Below is a small trained network, with its code and all its weights. Each question gives an input and a class and asks what happens when units are switched off, that is, made to give their printed mean instead of their output.

import numpy as np


def w(rows, s, z=0):
    codes = np.array(rows[::2]) - 128.0
    scale = np.full(codes.shape[1], s)
    scale[-1] = z or s
    return codes * scale


def norm(h):
    return h / np.sqrt((h * h).mean(-1, keepdims=True) + 1e-5)


def f(y):
    return np.maximum(y, 0)


def log_softmax(a):
    a = a - a.max(-1, keepdims=True)
    return a - np.log(np.exp(a).sum(-1, keepdims=True))


def net(x, mask):
    res = np.array(x, float).reshape(1, 6) / 4 @ E
    u = 0
    for l in range(4):
        y = f(norm(res) @ A[l][:, :-1].T + A[l][:, -1])
        res = res + np.where(mask[u : u + 9], y, B[l][:, -1]) @ B[l][:, :-1]
        u += 9
    return log_softmax(norm(res)[-1] @ U[:, :-1].T + U[:, -1])


A, B = {}, {}
E = w([
[213,54,110,60],'x0',
[99,96,129,131],'x1',
[116,114,133,133],'x2',
[112,105,133,134],'x3',
[182,80,71,243],'x4',
[106,89,159,136],'x5',
],0.011)
A[0] = w([
[110,194,118,71,129],'L0N0',
[8,123,158,186,182],'L0N1',
[98,128,229,65,205],'L0N2',
[247,220,165,132,62],'L0N3',
[36,162,112,167,74],'L0N4',
[132,61,126,125,52],'L0N5',
[93,254,100,144,149],'L0N6',
[218,129,41,196,53],'L0N7',
[116,105,126,139,3],'L0N8',
],0.0084,0.0057)
B[0] = w([
[80,74,185,170,190],'L0N0',
[192,157,97,74,243],'L0N1',
[139,57,105,182,253],'L0N2',
[103,98,94,114,155],'L0N3',
[182,159,91,138,176],'L0N4',
[135,168,104,75,141],'L0N5',
[117,91,72,13,219],'L0N6',
[103,36,174,152,211],'L0N7',
[148,126,134,202,128],'L0N8',
],0.011,0.0061)
A[1] = w([
[162,124,154,167,120],'L1N0',
[47,252,119,186,183],'L1N1',
[150,74,113,74,139],'L1N2',
[91,206,133,139,251],'L1N3',
[146,85,85,178,104],'L1N4',
[165,139,92,196,3],'L1N5',
[176,175,136,135,73],'L1N6',
[96,105,108,57,99],'L1N7',
[118,167,165,191,88],'L1N8',
],0.014,0.0049)
B[1] = w([
[120,155,153,241,159],'L1N0',
[218,19,28,1,154],'L1N1',
[164,202,112,109,255],'L1N2',
[153,2,55,53,157],'L1N3',
[118,166,122,167,227],'L1N4',
[121,65,154,216,166],'L1N5',
[6,208,87,150,132],'L1N6',
[174,176,173,236,214],'L1N7',
[113,102,93,43,134],'L1N8',
],0.0081,0.0088)
A[2] = w([
[113,239,117,115,111],'L2N0',
[145,179,90,148,151],'L2N1',
[153,78,119,141,193],'L2N2',
[97,137,184,6,253],'L2N3',
[125,157,86,124,24],'L2N4',
[144,111,200,176,150],'L2N5',
[165,91,103,101,132],'L2N6',
[101,136,146,165,189],'L2N7',
[77,136,138,98,141],'L2N8',
],0.017,0.0045)
B[2] = w([
[15,186,118,117,179],'L2N0',
[49,168,180,70,205],'L2N1',
[109,223,126,78,255],'L2N2',
[135,85,45,255,224],'L2N3',
[142,215,158,83,146],'L2N4',
[13,133,123,127,228],'L2N5',
[118,178,88,22,221],'L2N6',
[79,110,138,187,171],'L2N7',
[110,26,96,189,138],'L2N8',
],0.009,0.0081)
A[3] = w([
[83,142,101,129,161],'L3N0',
[132,95,161,92,2],'L3N1',
[120,154,252,143,150],'L3N2',
[64,85,164,54,79],'L3N3',
[187,113,148,125,45],'L3N4',
[114,160,176,126,149],'L3N5',
[89,190,134,133,136],'L3N6',
[117,168,119,118,128],'L3N7',
[84,127,125,109,127],'L3N8',
],0.015,0.0073)
B[3] = w([
[87,161,158,130,254],'L3N0',
[67,147,38,177,128],'L3N1',
[29,134,51,52,156],'L3N2',
[199,141,115,217,150],'L3N3',
[67,120,50,113,128],'L3N4',
[51,147,123,2,169],'L3N5',
[14,183,131,145,236],'L3N6',
[67,169,96,69,193],'L3N7',
[97,234,111,187,180],'L3N8',
],0.0096,0.0077)
U = w([
[201,105,48,33,175],'0',
[135,76,113,244,154],'1',
[79,171,119,91,133],'2',
[113,211,143,118,135],'3',
[123,202,160,102,141],'4',
[99,174,136,110,107],'5',
[216,71,218,70,2],'6',
],0.011,0.0073)

Each question gives the input, the list of numbers given to net, and the class t.
The units are the neurons (one row each of A and B). Each row of codes is followed by its name. A weight is (code - 128) times the scale printed after its matrix; where a second scale follows, it is the last column's (A, B and U).
mask holds one flag per neuron, layer by layer. A switched-off neuron (its flag False) gives its mean, the last column of its row in B, instead of its output. The means were averaged over made-up inputs and are rounded, as every weight is.
A unit's drop is (log p(t) with every unit on - log p(t) with that unit switched off) / (log p(t) with every unit on - log p(t) with every unit switched off).
The circuit of an input: a set's keep is (log p(t) with only the set's units on - log p(t) with every unit switched off) / (log p(t) with every unit on - log p(t) with every unit switched off). Starting from the 12 units with the biggest drops (on a tie, the unit counted first), units are removed one at a time, each time the one whose removal leaves the highest keep (on an exact tie, the one counted first), for as long as the keep stays at least 0.8.
units of the circuit, in order: the units of the circuit, biggest drop first
most important unit: the unit with the biggest drop
top k neurons: the k neurons with the biggest drops, biggest first
top k neurons in layer l: the k neurons of layer l with the biggest drops, biggest first
drop when u is switched off: that unit's drop, to one decimal
input [-1,-7,5,-5,-8,2], class 1: most important unit	L2N3
input [6,7,-8,2,5,6], class 4: top 2 neurons	[L2N2 L0N6]
input [3,4,6,-2,-8,-7], class 1: top 2 neurons	[L2N3 L0N0]
input [2,-3,2,-5,6,-6], class 1: top 3 neurons	[L0N6 L0N1 L0N7]
input [1,-5,-2,-7,8,-7], class 1: units of the circuit, in order	[L0N7 L1N5]
input [-8,-8,-6,7,-8,-2], class 0: units of the circuit, in order	[L1N1 L1N3]
input [-4,-1,-1,6,-7,-2], class 1: top 3 neurons	[L2N3 L0N0 L1N4]
input [8,8,2,-1,-5,5], class 0: top 2 neurons in layer 0	[L0N2 L0N0]
input [-7,-5,-6,-5,-6,5], class 0: top 3 neurons	[L1N3 L1N1 L0N7]
input [-5,-4,8,-5,-8,-6], class 1: top 4 neurons	[L2N3 L0N6 L0N0 L0N2]
input [-5,-3,-1,6,-6,4], class 1: top 2 neurons in layer 1	[L1N4 L1N0]
input [6,-4,-5,4,-5,2], class 0: top 3 neurons in layer 2	[L2N1 L2N0 L2N3]
input [-8,-3,-8,0,-3,-7], class 0: top 2 neurons	[L1N1 L1N3]
input [-6,0,-4,-5,2,2], class 0: units of the circuit, in order	[L1N1]
input [-4,1,-1,-5,-8,-3], class 1: top 2 neurons	[L0N6 L2N3]
input [4,-2,7,0,-7,-5], class 1: top 2 neurons in layer 2	[L2N3 L2N2]
input [8,1,3,-8,-7,0], class 0: top 3 neurons	[L0N2 L2N6 L3N6]
input [-8,5,4,5,-8,-6], class 0: drop when L1N1 is switched off	0.5
input [3,-7,-6,0,-7,6], class 1: drop when L2N3 is switched off	0.6
input [-8,3,-8,0,-2,5], class 0: drop when L0N7 is switched off	0.2
